Below are the code and all the weights of a small trained network. Each question names an input and a class and asks about switching units off, where a switched-off unit gives its printed mean instead of its output.

import numpy as np


def w(rows, s, z=0):
    codes = np.array(rows[::2]) - 128.0
    scale = np.full(codes.shape[1], s)
    scale[-1] = z or s
    return codes * scale


def f(y):
    return y / 2 * (1 + np.tanh(0.7978845608 * (y + 0.044715 * y**3)))


def log_softmax(a):
    a = a - a.max(-1, keepdims=True)
    return a - np.log(np.exp(a).sum(-1, keepdims=True))


def net(x, mask):
    res = np.array(x, float).reshape(1, 8) / 4 @ E
    y = f(res @ A[0][:, :-1].T + A[0][:, -1])
    res = res + np.where(mask, y, B[0][:, -1]) @ B[0][:, :-1]
    return log_softmax(res[-1] @ U[:, :-1].T + U[:, -1])


A, B = {}, {}
E = w([
[151,120,153,93,103,128,100,105,250,72,123,46],'x0',
[221,104,50,86,213,124,121,62,156,94,128,207],'x1',
[164,133,121,150,166,132,115,92,128,234,130,64],'x2',
[60,122,253,92,199,128,143,80,189,168,125,201],'x3',
[129,130,124,118,129,124,134,136,129,130,127,127],'x4',
[166,45,118,147,46,131,143,177,202,199,124,192],'x5',
[50,200,37,161,111,127,134,84,198,155,127,153],'x6',
[87,47,105,109,91,132,179,44,97,122,127,99],'x7',
],0.0067)
A[0] = w([
[167,235,140,151,167,111,77,233,177,129,124,147,42],'neuron 0',
[130,178,144,135,157,118,154,101,105,89,118,100,63],'neuron 1',
[160,56,108,133,73,115,173,164,175,180,104,190,56],'neuron 2',
[177,132,40,139,95,130,127,161,106,97,155,70,36],'neuron 3',
[173,134,47,167,88,149,105,147,89,77,111,81,33],'neuron 4',
[82,119,204,104,170,152,131,98,158,152,108,171,10],'neuron 5',
[176,96,89,130,193,121,120,77,145,107,115,175,53],'neuron 6',
[39,206,37,156,118,139,164,79,206,154,129,155,3],'neuron 7',
[181,147,133,158,144,130,109,99,138,254,141,72,87],'neuron 8',
[115,130,116,124,142,122,113,132,117,114,113,132,62],'neuron 9',
[174,63,144,175,58,115,125,148,176,178,143,175,44],'neuron 10',
[140,126,141,97,111,125,103,122,198,102,110,64,60],'neuron 11',
[109,155,138,131,158,124,107,100,101,91,151,106,58],'neuron 12',
[185,112,91,92,177,124,146,103,146,111,117,163,41],'neuron 13',
[159,67,121,152,74,125,135,171,175,180,127,176,21],'neuron 14',
[157,139,165,106,95,137,116,91,224,86,112,55,50],'neuron 15',
[110,141,126,112,117,119,126,143,131,75,150,167,68],'neuron 16',
[192,109,76,109,177,162,105,75,140,105,108,179,41],'neuron 17',
[103,191,139,112,183,117,126,88,79,73,122,72,27],'neuron 18',
[59,141,176,136,88,126,142,181,118,154,117,66,7],'neuron 19',
[138,120,143,112,113,116,109,120,196,101,123,69,69],'neuron 20',
[116,168,137,138,167,117,111,91,89,85,127,100,64],'neuron 21',
[115,195,144,118,184,113,125,84,71,67,132,88,43],'neuron 22',
[119,155,135,122,149,116,127,109,107,105,130,108,72],'neuron 23',
[118,149,133,119,117,114,151,133,137,81,126,160,68],'neuron 24',
[53,128,173,155,81,142,111,167,112,145,125,82,24],'neuron 25',
[195,102,73,100,179,107,117,78,140,118,115,174,27],'neuron 26',
[104,124,104,139,147,152,128,141,34,175,113,197,32],'neuron 27',
[69,34,93,117,87,124,210,39,109,109,124,84,59],'neuron 28',
[105,153,116,161,143,112,189,150,19,196,110,197,38],'neuron 29',
[158,100,170,111,125,117,107,129,108,127,115,119,68],'neuron 30',
[119,149,120,130,151,140,110,118,126,92,119,119,56],'neuron 31',
[189,69,196,95,147,117,153,160,89,117,129,102,57],'neuron 32',
[129,136,125,126,115,105,122,135,154,127,127,112,63],'neuron 33',
[88,115,133,125,79,116,128,184,146,18,126,205,74],'neuron 34',
[77,140,163,152,88,141,119,153,117,136,129,103,53],'neuron 35',
[169,106,119,146,189,138,106,104,136,238,140,56,65],'neuron 36',
[65,134,192,190,73,129,143,161,110,158,96,67,37],'neuron 37',
[90,141,209,97,187,119,147,98,172,150,142,171,29],'neuron 38',
[96,123,125,96,93,147,144,178,135,45,154,191,59],'neuron 39',
[135,135,136,84,112,118,116,126,196,116,112,70,73],'neuron 40',
[204,62,203,93,161,148,139,167,80,98,130,113,46],'neuron 41',
[94,131,215,115,168,145,144,91,163,140,137,176,16],'neuron 42',
[156,187,140,156,148,129,81,194,156,118,143,150,72],'neuron 43',
[173,71,196,98,137,140,128,145,75,115,130,110,71],'neuron 44',
[187,159,56,159,73,133,115,165,85,104,121,91,24],'neuron 45',
[95,45,109,98,105,124,194,55,100,124,134,93,52],'neuron 46',
[154,102,96,93,167,131,132,115,143,114,148,155,49],'neuron 47',
],0.0094,0.014)
B[0] = w([
[222,131,190,110,139,183,54,83,50,204,119,196,202],'neuron 0',
[87,132,110,103,132,176,131,155,122,144,119,122,136],'neuron 1',
[71,142,90,71,188,196,76,157,154,137,133,37,234],'neuron 2',
[54,66,173,128,117,57,157,143,139,206,102,164,194],'neuron 3',
[64,61,178,121,122,66,172,144,160,206,103,153,200],'neuron 4',
[94,41,181,123,135,54,165,134,131,212,87,133,164],'neuron 5',
[137,189,153,112,71,110,177,158,127,141,186,92,189],'neuron 6',
[111,173,36,243,9,69,1,168,156,101,67,100,207],'neuron 7',
[118,145,144,119,136,120,171,62,56,26,49,129,253],'neuron 8',
[99,140,101,110,109,166,123,147,78,110,117,194,84],'neuron 9',
[62,145,100,55,179,184,118,135,137,139,119,55,205],'neuron 10',
[116,95,91,165,157,148,141,155,125,96,176,183,172],'neuron 11',
[95,134,109,99,130,172,132,153,100,140,123,121,129],'neuron 12',
[152,181,146,126,85,125,164,159,127,130,170,135,155],'neuron 13',
[52,144,110,59,164,185,115,159,146,167,140,69,170],'neuron 14',
[153,45,77,189,179,156,152,160,121,76,191,208,223],'neuron 15',
[138,144,112,138,106,148,154,99,65,107,100,161,116],'neuron 16',
[142,188,167,99,57,117,198,162,136,143,204,107,188],'neuron 17',
[72,136,88,46,160,205,127,158,172,157,114,85,191],'neuron 18',
[159,188,134,72,62,79,217,153,138,162,203,143,166],'neuron 19',
[113,94,98,166,164,145,140,152,105,98,178,179,172],'neuron 20',
[98,126,85,84,135,178,122,148,150,135,117,97,161],'neuron 21',
[80,129,86,78,159,207,105,155,170,151,107,66,208],'neuron 22',
[100,132,109,104,127,162,125,146,121,136,124,148,115],'neuron 23',
[127,140,109,138,118,128,147,119,51,111,113,151,108],'neuron 24',
[171,185,133,86,76,109,185,140,133,141,185,129,176],'neuron 25',
[137,187,166,108,76,114,190,160,133,125,202,111,176],'neuron 26',
[123,62,91,161,152,139,126,170,161,69,181,171,163],'neuron 27',
[220,161,216,115,164,164,60,103,56,195,97,185,252],'neuron 28',
[180,32,90,181,190,162,137,153,189,35,218,191,217],'neuron 29',
[92,161,70,144,103,133,113,143,83,140,113,182,112],'neuron 30',
[79,146,78,109,115,169,148,145,85,128,118,184,99],'neuron 31',
[92,167,60,200,57,109,70,130,151,124,100,141,180],'neuron 32',
[85,132,76,136,107,163,142,154,64,119,135,201,88],'neuron 33',
[125,157,133,123,153,120,190,38,65,60,63,99,235],'neuron 34',
[160,152,120,89,105,119,147,127,130,139,158,134,150],'neuron 35',
[101,154,139,128,126,121,181,72,65,27,50,135,208],'neuron 36',
[180,208,129,93,88,107,183,144,165,120,200,134,234],'neuron 37',
[95,47,155,119,100,58,155,147,125,188,101,109,210],'neuron 38',
[126,143,122,131,145,137,170,88,79,83,84,109,171],'neuron 39',
[131,85,76,165,156,146,133,150,99,102,172,185,172],'neuron 40',
[105,189,54,200,54,92,46,123,153,140,99,134,198],'neuron 41',
[85,44,160,136,131,53,176,130,132,220,78,126,177],'neuron 42',
[168,128,156,124,130,160,99,98,84,168,125,147,160],'neuron 43',
[102,150,70,177,82,106,81,120,175,123,108,158,190],'neuron 44',
[64,50,185,127,143,61,167,94,162,195,87,161,192],'neuron 45',
[199,144,176,114,166,162,61,135,79,173,100,191,188],'neuron 46',
[139,163,121,148,95,135,159,149,99,126,163,154,126],'neuron 47',
],0.0092,0.0034)
U = w([
[72,36,167,114,132,23,171,142,165,205,98,132,115],'0',
[171,232,140,83,64,109,208,165,152,125,244,115,119],'1',
[61,137,73,48,186,238,90,163,165,134,121,50,111],'2',
[112,180,54,219,44,72,6,140,158,101,84,141,101],'3',
[161,24,91,184,200,165,150,161,148,30,228,197,104],'4',
[159,128,155,134,145,109,119,121,146,111,120,97,252],'5',
[226,148,199,107,150,181,49,109,80,186,102,185,107],'6',
[112,159,138,116,136,116,213,65,75,3,27,117,102],'7',
],0.0074,0.022)

Each question gives the input, the list of numbers given to net, and the class t.
The units are the neurons (one row each of A and B). Each row of codes is followed by its name. A weight is (code - 128) times the scale printed after its matrix; where a second scale follows, it is the last column's (A, B and U).
mask holds one flag per neuron, in row order. A switched-off neuron (its flag False) gives its mean, the last column of its row in B, instead of its output. The means were averaged over made-up inputs and are rounded, as every weight is.
A unit's drop is (log p(t) with every unit on - log p(t) with that unit switched off) / (log p(t) with every unit on - log p(t) with every unit switched off).
The circuit of an input: a set's keep is (log p(t) with only the set's units on - log p(t) with every unit switched off) / (log p(t) with every unit on - log p(t) with every unit switched off). Starting from the 12 units with the biggest drops (on a tie, the unit counted first), units are removed one at a time, each time the one whose removal leaves the highest keep (on an exact tie, the one counted first), for as long as the keep stays at least 0.8.
units of the circuit, in order: the units of the circuit, biggest drop first
unit that matters most: the unit with the biggest drop
top k neurons: the k neurons with the biggest drops, biggest first
drop of u: that unit's drop, to one decimal
input [-7,4,-4,1,1,-1,-2,8], class 6: top 3 neurons : neuron 28; neuron 46; neuron 15
input [1,-8,1,-8,-3,8,3,-6], class 0: unit that matters most : neuron 45
input [-7,-4,-6,-7,7,4,5,5], class 0: top 2 neurons : neuron 45; neuron 4
input [3,2,-6,-7,3,-7,-5,-4], class 0: units of the circuit, in order : neuron 4; neuron 3
input [-2,-8,5,-5,0,-7,3,-7], class 1: top 2 neurons : neuron 37; neuron 19
input [4,4,-3,-1,-1,-3,-7,8], class 6: top 2 neurons : neuron 28; neuron 46
input [-3,7,6,-7,-2,-8,3,2], class 2: top 2 neurons : neuron 22; neuron 18
input [7,5,-4,-4,-4,-8,8,1], class 2: top 3 neurons : neuron 18; neuron 22; neuron 21
input [-6,-5,7,-3,2,2,-1,-1], class 7: top 2 neurons : neuron 8; neuron 36
input [-2,7,-3,4,8,2,-8,0], class 3: top 2 neurons : neuron 41; neuron 32
input [3,7,2,-2,-6,3,3,7], class 1: top 3 neurons : neuron 17; neuron 26; neuron 6
input [-6,-1,0,-3,1,3,-5,6], class 4: top 2 neurons : neuron 29; neuron 27
input [2,7,-4,-6,3,3,5,4], class 1: units of the circuit, in order : neuron 17; neuron 26
input [-1,-8,2,-8,6,0,0,-4], class 0: units of the circuit, in order : neuron 45
input [-2,1,6,2,-4,0,-1,-1], class 7: units of the circuit, in order : neuron 8; neuron 36
input [-8,3,8,-3,-5,6,5,-1], class 4: top 2 neurons : neuron 29; neuron 27
input [8,-8,-8,8,3,5,-1,-8], class 0: top 4 neurons : neuron 42; neuron 38; neuron 5; neuron 29
input [3,-7,-3,-3,-6,-8,-6,0], class 2: top 3 neurons : neuron 22; neuron 18; neuron 21
input [-2,6,6,-2,-4,6,-7,8], class 6: top 3 neurons : neuron 28; neuron 46; neuron 7
input [8,6,8,3,3,-4,5,3], class 4: units of the circuit, in order : neuron 15
input [-6,8,-4,-4,6,-8,-2,-1], class 1: top 4 neurons : neuron 17; neuron 26; neuron 6; neuron 13
input [1,5,-1,5,4,8,-3,6], class 2: drop of neuron 2 : 0.2
input [0,4,8,2,-6,4,6,-6], class 7: drop of neuron 8 : 0.6
input [-8,2,1,7,4,2,6,-6], class 4: drop of neuron 27 : 0.3
input [-6,0,8,-6,7,8,0,-7], class 2: drop of neuron 10 : 0.3
